Here is a tiny trained network, its code and every weight. The questions are about switching its units off for an input and a class, where a switched-off unit gives its printed mean instead of its output.

import numpy as np


def w(rows, s, z=0):
    codes = np.array(rows[::2]) - 128.0
    scale = np.full(codes.shape[1], s)
    scale[-1] = z or s
    return codes * scale


def f(y):
    return np.maximum(y, 0)


def log_softmax(a):
    a = a - a.max(-1, keepdims=True)
    return a - np.log(np.exp(a).sum(-1, keepdims=True))


def net(x, mask):
    res = np.array(x, float).reshape(1, 6) / 4 @ E
    y = f(res @ A[0][:, :-1].T + A[0][:, -1])
    res = res + np.where(mask, y, B[0][:, -1]) @ B[0][:, :-1]
    return log_softmax(res[-1] @ U[:, :-1].T + U[:, -1])


A, B = {}, {}
E = w([
[1,90,194,89],'x0',
[188,14,47,65],'x1',
[124,128,127,127],'x2',
[69,53,102,250],'x3',
[127,129,126,128],'x4',
[128,131,127,127],'x5',
],0.0085)
A[0] = w([
[164,173,98,146,194],'n0',
[169,152,132,72,252],'n1',
[111,71,164,224,15],'n2',
[193,154,131,50,3],'n3',
[149,70,149,77,34],'n4',
[140,124,66,164,127],'n5',
[100,169,134,90,126],'n6',
[129,62,103,65,157],'n7',
[154,17,100,28,37],'n8',
[129,69,96,146,118],'n9',
[217,215,79,167,187],'n10',
[76,206,176,120,163],'n11',
[188,197,119,154,24],'n12',
[77,69,140,217,100],'n13',
[174,74,5,185,79],'n14',
[63,115,88,181,173],'n15',
[199,160,162,157,71],'n16',
[133,141,143,104,158],'n17',
[198,129,151,166,60],'n18',
[102,170,112,114,106],'n19',
[120,216,153,214,55],'n20',
[153,43,62,171,116],'n21',
],0.012,0.0063)
B[0] = w([
[160,85,104,122,201],'n0',
[42,153,127,125,239],'n1',
[67,164,50,101,179],'n2',
[222,104,127,147,179],'n3',
[76,125,93,100,160],'n4',
[113,127,178,118,176],'n5',
[106,147,164,165,174],'n6',
[175,101,83,149,218],'n7',
[122,125,6,140,231],'n8',
[146,140,180,141,182],'n9',
[170,90,36,125,255],'n10',
[70,163,210,140,238],'n11',
[54,152,91,143,169],'n12',
[139,74,26,119,215],'n13',
[124,145,236,132,231],'n14',
[192,136,86,130,211],'n15',
[88,129,81,158,165],'n16',
[108,137,143,122,165],'n17',
[93,144,124,108,157],'n18',
[120,121,151,153,149],'n19',
[184,78,59,91,206],'n20',
[139,162,220,108,221],'n21',
],0.022,0.0093)
U = w([
[69,120,57,145,253],'0',
[224,48,87,137,63],'1',
[140,134,245,148,85],'2',
],0.012,0.0012)

Each question gives the input, the list of numbers given to net, and the class t.
The units are the neurons (one row each of A and B). Each row of codes is followed by its name. A weight is (code - 128) times the scale printed after its matrix; where a second scale follows, it is the last column's (A, B and U).
mask holds one flag per neuron, in row order. A switched-off neuron (its flag False) gives its mean, the last column of its row in B, instead of its output. The means were averaged over made-up inputs and are rounded, as every weight is.
A unit's drop is (log p(t) with every unit on - log p(t) with that unit switched off) / (log p(t) with every unit on - log p(t) with every unit switched off).
The circuit of an input: a set's keep is (log p(t) with only the set's units on - log p(t) with every unit switched off) / (log p(t) with every unit on - log p(t) with every unit switched off). Starting from the 12 units with the biggest drops (on a tie, the unit counted first), units are removed one at a time, each time the one whose removal leaves the highest keep (on an exact tie, the one counted first), for as long as the keep stays at least 0.8.
units of the circuit, in order: the units of the circuit, biggest drop first
k most important neurons: the k neurons with the biggest drops, biggest first
drop when u is switched off: that unit's drop, to one decimal
input [7,2,-1,5,-2,-3], class 1: units of the circuit, in order	(n1)
input [-6,0,-8,-7,7,-1], class 0: 3 most important neurons	(n1 n12 n16)
input [-8,-2,4,-4,4,-7], class 0: 3 most important neurons	(n12 n1 n16)
input [-6,1,6,8,-8,6], class 2: 2 most important neurons	(n14 n21)
input [8,-4,2,0,8,-3], class 2: 3 most important neurons	(n11 n8 n10)
input [-8,-5,2,3,6,5], class 1: 2 most important neurons	(n20 n10)
input [3,0,-8,-1,5,4], class 2: 2 most important neurons	(n8 n10)
input [-5,0,-8,-3,-5,8], class 0: 2 most important neurons	(n1 n12)
input [8,8,-5,7,5,4], class 1: 3 most important neurons	(n7 n15 n1)
input [1,7,0,-6,2,2], class 0: 2 most important neurons	(n1 n8)
input [-2,-7,-1,4,-1,1], class 1: 2 most important neurons	(n20 n1)
input [1,8,1,-4,1,2], class 0: 3 most important neurons	(n1 n8 n4)
input [-7,3,-6,2,-5,7], class 2: drop when n14 is switched off	0.5
input [-6,4,-1,1,7,1], class 2: units of the circuit, in order	(n14)
input [-4,1,1,2,1,-5], class 2: drop when n14 is switched off	0.2
input [0,-5,5,4,2,0], class 1: drop when n3 is switched off	-0.1
